Each row is followed by its class.
[ -79    4  -33   54  -74  144  256  -91   71  -40  146  224  -43  -23
 -138  232    8  -17   52   62   60 -157 -424   15  -34  -37    5 -266
   64 -146 -255  -73  169 -169 -140]  Luko
[-191 -174 -214  -35   99   -5  230 -187  184  -72   74  159  -61 -450
 -331  202  362 -257 -137  414  182 -420 -757 -106 -196 -225 -283  -67
 -168 -250  -52  255   13  190 -351]  rigob
[ -10 -115  -77   66 -212  -46  282 -312  181   63  167  399  246 -380
 -174  -82  -62  378  237 -120   99 -487 -268  250  -74  299  134 -197
  224 -165 -345 -372  163   64   -7]  lino
[ -10 -325 -445   51 -245 -244  298 -809  253  133   13  273  278 -632
 -251 -495  192  473   61  138  211 -528 -303  275 -233  177  -78  224
   17  173   16 -151 -221  460   19]  tabo
[-151 -172 -508  569 -464  174 -263 -669  399   80  -63  523  -17   44
  129 -213  142  144  383  -94 -223 -321   35  179 -182  -97  -38  -64
  403  125 -384 -500  -84  113 -127]  Dasun
[ -23  -86  286 -203  429  196  315  245  -68  -35   72 -384 -315  226
 -131  242   59 -196 -240  408  280  319 -206 -372  -88 -313  -86  -65
 -302   26  100  589    4  -15 -282]  gemov
[-121 -133    3 -178  330   58  362   22  -19  160  113  -66  -49 -245
 -103  -12  124  -46  -61  425  305 -197 -331 -195 -327  -73 -102    6
 -163 -196   38  306  115  225 -375]  buvur
[-172  -25 -338  180 -275   18  155 -435  149 -127   84  438   57 -396
 -421  234  253 -157  -46  152    7 -499 -880  166  -66  -61 -168 -183
   43 -236 -227  -91   -7  -49 -144]  Somoz
[ -42 -282 -455  528 -552   40 -228 -899  507   -4 -128  395  125  -43
  -94 -361  123  404  228 -181 -176 -311   30  323   24  -36    5    8
  393  393 -293 -422 -376  194  150]  lef
[ -73   21   45    2   48  180  122  -36  -43 -291   91  -73 -234  214
 -432  502  153 -406 -319  288   41  145 -715 -130  158 -255 -187 -242
 -211 -126  -18  363  -24 -318 -102]  Luko
[-141  -97 -139  345  -93  298   -8  -84  233   24   11  265  -76  209
  109    9  -19   -1  265   10 -147 -179   78   15 -125  -68   58 -211
  316 -107 -286 -213  130    8 -219]  lef
[ -30 -252  234  -81  253    7   66   96  133 -111    1 -248   51  -98
 -375  -15   30  -87 -181  248    2  -46 -111 -141  137  163  -89  -55
   16 -237   67  359  -55  330  -51]  Zipi
[  99 -299  279  -65   46 -160  171  -27  237  -55   56  -18  393 -393
 -471 -223 -162  318    7  -36  -68 -356  -14  172  274  593  115 -146
  288 -323  -91  -12   54  403  200]  tabo
[-102  -90  -64  -26   72   98  249 -132   84  -61   77    7 -129 -148
 -283  214  189 -148 -169  292  188 -145 -542 -112 -103 -217 -148 -101
 -163  -59  -61  229  -40   25 -235]  lef
[ 233 -287   43  119 -139  -80   28 -397  251   92  -76 -109  218  103
   34 -579 -215  642  161 -272  -22   99  648  184  114  247  248  112
  310  434    8 -161 -257  298  335]  nofi
[-205 -271 -151  336  -51  175   17 -238  339   -4    6  287   10  -68
 -118  -81  131   -6  189  188 -120 -343 -120   27 -139  -30  -74 -111
  306 -221 -240  -77   70  267 -245]  buvur
[-229  123 -116  129  180  472  168  156 -102  -15   90   60 -512  379
  135  472  207 -523  -28  382  142  178 -395 -341 -329 -631 -159 -158
 -210  -94 -129  248  167 -309 -578]  gemov
[-157  -50 -410  279 -303  152  236 -481  206   -4  116  571    6 -147
 -120  122  138   36  171   65    8 -404 -605  164 -221 -103  -55 -246
  167 -126 -348 -272  122 -132 -217]  Mon
[ 100 -338  242 -109  249 -117  123  -91  150  -48  -14 -321  169 -156
 -379 -274  -49  161 -144  207   78  -66  127  -45  137  282  -15   78
   82 -158  156  342 -136  477   85]  nofi
[ -77 -374 -389  307 -397 -210 -176 -890  474  -99 -143  264  290 -510
 -503 -323  277  207  -69   43 -115 -568 -381  278  137  100 -206  111
  250  166  -75 -113 -474  453  199]  Somoz
[-126  -41 -206  168 -130  225  256 -272   96  118  130  356 -109   75
  110   72    4   91  252   98   76 -179 -239   13 -296 -114   40 -206
  124  -40 -309 -209  200 -121 -290]  Somoz
[ -36  -18  237 -125  307  232  436  209  -88  142  175  -83 -177  176
   83  107 -142   38   77  220  227  114  -61 -206 -222  -73   83 -190
  -52 -166 -105  171  283  -60 -334]  Dasun
[  70 -336   27   33   18  -59   53 -295  265  109  -18  -80  194 -168
 -146 -418  -71  403   83   32   45 -196  280   65   19  260   69   59
  190  113  -14   -9 -164  436   64]  lef
[ -70 -105    4  -26  141  107  314  -74   38   58  117    5  -75  -26
  -82   14   24   44    8  238  185  -65 -203  -84 -180 -102  -28  -91
  -50  -65  -60  161   84   59 -244]  Mon
[ 120 -330   91   87  -73  -74  -24 -358  291  -10 -107 -173  176   -8
 -208 -413  -76  406   -9 -129  -11   12  347   76  179  200   95   68
  186  355   26   35 -333  329  260]  Zipi
[ -26 -208  324  -46  396  195   26  215   47  -50  -57 -493 -221  304
 -106   19   24 -168 -198  314   67  349  211 -329   59 -205  -57   36
 -100   67  149  520 -115  205 -151]  buvur
[ -54 -416 -427  205 -273 -250  -36 -753  438   31  -76  290  400 -674
 -425 -498  219  344   35   86  -18 -678 -255  270  -61  315 -114  170
  273  -13  -40 -152 -296  638  113]  lino
[  87 -459   -7   17   23 -226  -81 -473  339  -39 -172 -305  171 -260
 -368 -476  157  315 -196  134   54  -50  225   35  154   95  -95  294
   31  389  225  297 -504  596  250]  buvur
[  -8  -82 -164   74  -38  110  235 -330   87   60   57   45  -98   26
  -64  -54   68  107   -6  122  185   -9 -208  -36 -177 -207  -19  -42
  -41  212  -77   53  -98    6 -155]  Mon
[-109 -390 -215   22   80 -131   16 -398  349  -59 -111  -68  126 -524
 -482 -236  362  -52 -225  345  108 -368 -319  -76  -55  -52 -288  184
  -60   -1  128  343 -354  623 -100]  Zipi
[ 251 -340  433 -112  125 -183  102  -81  173  -82   -7 -398  313 -109
 -440 -412 -244  430 -153 -124   25   25  340  109  419  465  173   25
  190   99  114  202 -245  391  383]  Mon
[-156 -253  -10  185   34   95   95 -112  275  -79    4  157  102 -149
 -303  -26   49  -41   58  194 -122 -307 -198    8   24  152  -83 -160
  273 -359 -154   80   77  303 -130]  Dasun
[  75 -216  -42  201  -17  131  -84 -296  206  -18 -107 -234  -93  301
  -65 -217   11  143  -42   52  -45  235  290  -62   63 -122    0   47
  103  406   58  154 -311  151   57]  peko
[  43 -338  -26   42  128  -41   25 -307  229   71  -80 -258   99  -96
 -183 -394   70  216 -102  187  103  -41  161  -81  -25   14  -55  191
   54  226  161  269 -322  460   16]  lino
[ -20 -414 -285  152 -232 -224  -43 -687  432   72  -69  227  368 -589
 -346 -478  119  395   96   39  -37 -583 -112  268   -2  357  -55  104
  287   -9  -88 -174 -241  603  126]  Dasun
[ -36 -202 -374  414 -202  267 -217 -485  360  -61 -153    4 -258  364
   -1    2  246  -75   24  101  -87  150   38 -105  -60 -481 -130    0
  104  492  -90   74 -364   20 -100]  peko
[ 207 -210  344   56  -51    8   61  -85  175    0  -30 -185  192  260
  -67 -354 -346  529   90 -324  -79  173  527  130  305  372  298 -101
  331  256  -80  -94 -122   99  360]  Zipi
[-232 -136 -441  185 -167   36  231 -505  291  -13   20  359  -50 -497
 -279  122  397 -115   -9  280  181 -575 -727   22 -280 -359 -263  -49
  -48   13 -201  -51 -111  169 -327]  lef
[ 210 -272  306  -63  183  -14  -54 -103  127   21 -102 -553    8  257
 -132 -374 -137  291 -161   -8   84  390  567 -117  221   21   88  144
   12  453  184  341 -382  289  210]  Mon
[ 184 -195  747 -260  478   91  137  564  -45  -92   75 -614   32  307
 -236   -4 -340   85 -176   49   24  404  450 -233  364  321  178 -135
   38 -179  105  465   78  145  111]  lino
[-164  -40 -119   75  100  237  279  -77   53   14  105  185 -199   41
  -76  243  154 -196   -8  328  134 -153 -521 -128 -255 -265 -117 -174
  -73 -161 -139  172  147 -104 -382]  gemov
[  26 -239   33  129   -6   54   31 -183  208  114   26   57  152    8
   18 -342 -133  345  207  -39  -20 -129  303   56  -39  219  125  -12
  276  -26 -125 -136   13  272   -8]  lino
[  75 -418  -67   73 -184 -265  -17 -556  384  -20  -55   82  410 -466
 -442 -482   23  449   13  -62  -38 -439  -13  272  173  469   10   73
  268   38  -41  -84 -276  524  285]  Zipi
[-140 -125 -302  145  -59  117  329 -358  159  186  115  324  -69 -221
   74 -113  110  149  262  208  197 -337 -266   33 -438 -137  -10  -44
   74  -64 -231 -178  145  169 -368]  Dasun
[ -92  -12 -172  136  -39  266  312 -117   34   41  118  267 -175  205
   90  161    3  -12  128  138   61  -33 -329  -41 -246 -165   19 -223
   69  -69 -206  -36  215 -230 -267]  rigob
[ -46   38  155  -10  258  343  242  198  -87  -39   92 -211 -369  410
   23  355   31 -249 -112  238  193  336 -192 -315 -120 -425  -25 -174
 -209   53  -77  324   82 -268 -317]  lino
[  78 -111  189 -223  203    3  440   21  -42  196  177  -84   87 -199
  -44 -168 -160  298   67  123  273 -124  -49  -36 -163  248  157  -60
  -36 -132  -31   31  183  165 -143]  tabo
[ -60 -159 -318  107 -215   13  191 -519  162  274  152  467  110 -234
  160 -301  -27  428  386   45  123 -409  -82  166 -374  192   44  -54
  199  -57 -294 -418  169  136 -204]  rigob
[  15 -120  335 -261  345   94  426  237  -84   89  179 -189  -48   70
  -39   14 -176  140    4  226  255   59  -34 -161 -106  130   79 -144
  -73 -211  -18  248  252   40 -206]  rigob
[ 167 -448  227 -194  312 -172   65 -203  185   96  -70 -525  140 -121
 -246 -544  -20  336 -198  235  202  121  397 -122   61  159  -20  290
  -41  243  292  452 -358  613  129]  Mon
[-141 -144 -240  105  -40   97  218 -329  174    0   50  177 -119 -124
 -160   80  232  -41    3  273  137 -191 -455  -36 -236 -229 -149  -72
  -69   36 -145   96  -29   75 -252]  Zipi
[   9 -199  110   84   21   51   -5  -55  172 -132    1  -53   83   31
 -292  -48  -36   30  -62   44 -103  -28   -6   21  191  151   11 -101
  167 -114  -33  123  -63  167   74]  Mon
[ -53 -235 -439   41   74   59  140 -564  191  -19  -63 -123 -222 -113
 -220   29  440 -154 -265  470  293   14 -500 -213 -263 -519 -326  159
 -355  381  121  458 -385  170 -246]  lino
[ -81 -100 -172   26   88  146  307 -197   58  176   51   62 -125   39
   94  -81   67  103   90  242  211  -54 -155 -107 -338 -181  -18  -27
  -23   84  -63   79   63   61 -279]  Dasun
[-223  -88 -513  312  -64  309  185 -401  178  224   59  338 -311   49
  251    6  299  -85  220  324  172 -208 -318 -158 -583 -523 -143  -27
   -8  153 -238  -96   70   -1 -562]  buvur
[-262   24 -287  265  -78  336  194 -187   68  -19  110  360 -260  118
   -8  305  189 -258   84  262   57 -158 -537  -82 -323 -366 -114 -192
    2 -156 -259   -3  164 -181 -423]  lino
[  39 -169   78  190  -55  154  -18 -120  188  -29   11   -9   21  295
  -28 -144 -158  182  114  -72 -124   74  243   29  122  135  124 -128
  288   50 -124  -55  -16   54   78]  Luko
[-311 -103 -211  367  -76  345   44  -99  291   63   45  377 -151  125
  252   63   88  -89  371  102 -110 -191   -9  -69 -320 -284  -45 -198
  224 -198 -361 -190  204   95 -512]  Zipi
[-121 -183 -434  560 -505   76 -105 -727  377  -86  -53  607  210 -186
 -255 -190  108  170  173 -149 -258 -593 -372  406   61  164  -28 -134
  421  -39 -330 -452 -128   46  125]  tabo
[ 184 -125  181 -196  262   77  381    6  -48  183   86 -353 -119  234
   95 -174 -136  321  -42  126  298  327  201 -177 -132  -79  139    9
  -99  350   97  237  -38   11  -62]  peko
[  36 -277   77   62  -33  -51  108 -205  267  -11    1   56  279 -214
 -304 -223 -110  308   54  -12  -61 -324   25  152  144  391   82 -112
  299 -145 -106  -46  -38  312  131]  lef
[  36 -275  289  -11   85  -45    8  -62  188 -211  -39 -248   89  -49
 -486  -39    3   14 -230   72  -52   25  -65   -8  334  161  -61  -49
   65  -37   25  295 -211  242  170]  Zipi
[-101  -54 -213  164  -92  199  400 -173  110  109  160  405  -17  -23
   63   29  -44  154  275   68   69 -279 -295   71 -298   50   97 -250
  183 -211 -293 -217  322  -79 -272]  Dasun
[  84 -310 -115  197 -223  -83  -11 -467  364   -6  -42  158  284 -218
 -228 -370  -13  385  116 -123  -89 -307   83  217  117  295   87  -18
  346  115 -117 -189 -181  319  196]  gemov
[ 146 -264  115   47  -77 -105  -64 -309  251  -29  -77 -176  206  -20
 -258 -342  -95  375  -39 -117  -30  -20  251  108  262  231   88   28
  201  267   13    7 -287  275  303]  Luko
[ 108   -6  -48  184 -154  252  -28 -363   98 -227  -39 -119 -291  533
 -229  272  102  -82 -236  -30   10  484 -230  -78  207 -434  -44 -178
 -155  506  -55  280 -359 -404  104]  nofi
[ 164  -76  301 -120   73   91  273   25  -18  -49   79 -190  -38  284
 -129   42 -216  260  -78  -75  121  252    5  -31  182  107  173 -197
   -6  177  -42  135    8 -209  147]  rigob
[   7 -309 -324  276 -239  -28 -140 -712  384   68 -111  143   82 -175
 -117 -403  160  287  100    4   -4 -248   84  110  -71  -56  -77  142
  189  313  -91 -158 -364  384   38]  nofi
[-188    0 -116  135   79  340  202  -16   41   26   89  143 -331  189
   81  277  153 -243   92  274  146   -9 -290 -197 -306 -440  -81 -168
  -75  -24 -211   65  154 -145 -456]  gemov
[-213  -59 -298  140    5  211  242 -236  115  -76   61  228 -214  -76
 -204  299  304 -301  -86  382  122 -238 -698 -128 -242 -346 -226 -143
 -127 -144 -118  175   35  -73 -381]  lef
[ 144  -85  548 -416  589  138  442  457 -205   32  123 -640 -229  297
 -103  116 -159  -45 -252  340  334  535   86 -389    8 -101   60  -59
 -328   33  192  643   78   21 -161]  tabo
[ -52  -13  -42   79 -108  144  346  -53   32   66  246  461   74  -43
   21   88 -177  192  298  -23   -4 -316 -312  133 -159  309  163 -348
  253 -424 -338 -317  449 -162 -179]  rigob
[-285  -50 -471  260 -274   90  127 -499  150  148  158  700   54 -437
  -52   -2  215    3  307  201   26 -663 -577  180 -402   16 -142 -119
  188 -372 -389 -410  233   94 -398]  buvur
[-108 -136 -177  412 -258  212 -126 -338  314  -84  -36  229  -60  148
  -68  -19   67    7  141  -67 -169 -142  -29   97   47 -179  -17 -128
  286  118 -275 -217 -110   33  -51]  Luko
[ -97  -46  -68  125   35  280  147 -107   99 -204    6  -63 -357  297
 -252  467  266 -357 -257  263   83  243 -557 -255   -3 -536 -189 -188
 -220  183  -94  403 -131 -289 -217]  lino
[ 229 -269   28  110 -284 -295   -5 -426  270  -95  -99  -29  430 -252
 -312 -514 -139  576   12 -357 -117 -178  318  329  362  534  198   97
  349  277   83 -184 -303  315  558]  buvur
[ 120  -25  118  -53   22  103  353  -85  -59  168  172   64   36  148
  108 -145 -270  395  214  -77  165   42  176   62 -140  212  245 -153
  130   -2 -166 -165  203  -82  -35]  nofi
[   5 -163  369   53  138  165   81  201  121 -151   51 -114   22  282
 -218   75 -209    6   17   11 -116   62  122  -30  261  186  115 -253
  260 -256 -124  112  140   16   48]  Luko
[ 110 -172  413   30  170  164  -52  202  100 -191  -27 -401  -82  451
 -215   92 -144   -9 -177  -10  -96  407  224 -136  356   16   79 -140
   71   89    2  341 -122  -32  153]  lino
[  14 -388   32  -23  210  -73  108 -263  252   23  -28 -211  133 -185
 -272 -340   67  170  -90  288  106 -140   55  -75   -6   93  -73  122
   67   -7  157  300 -195  507  -24]  Luko
[  79 -143  396  -22  343  241  158  368   19   12   58 -358 -103  435
   57  -50 -248   48   30   68   -9  327  445 -209   71   72  171 -148
  148  -56   24  252  127   61 -101]  peko
[  43 -192 -130  -59 -152 -148  161 -453  184 -198    7   63   99 -366
 -623   95  220   42 -284  156  104 -228 -662  122  158   74 -141  -55
 -122  112    2  226 -254  103  159]  gemov
[ -65 -241 -170  177 -141  -51   68 -315  281   85   25  324  282 -402
 -149 -326  -18  271  232  -29  -66 -568    8  189 -105  370   64  -34
  362 -254 -179 -291   72  431  -24]  nofi
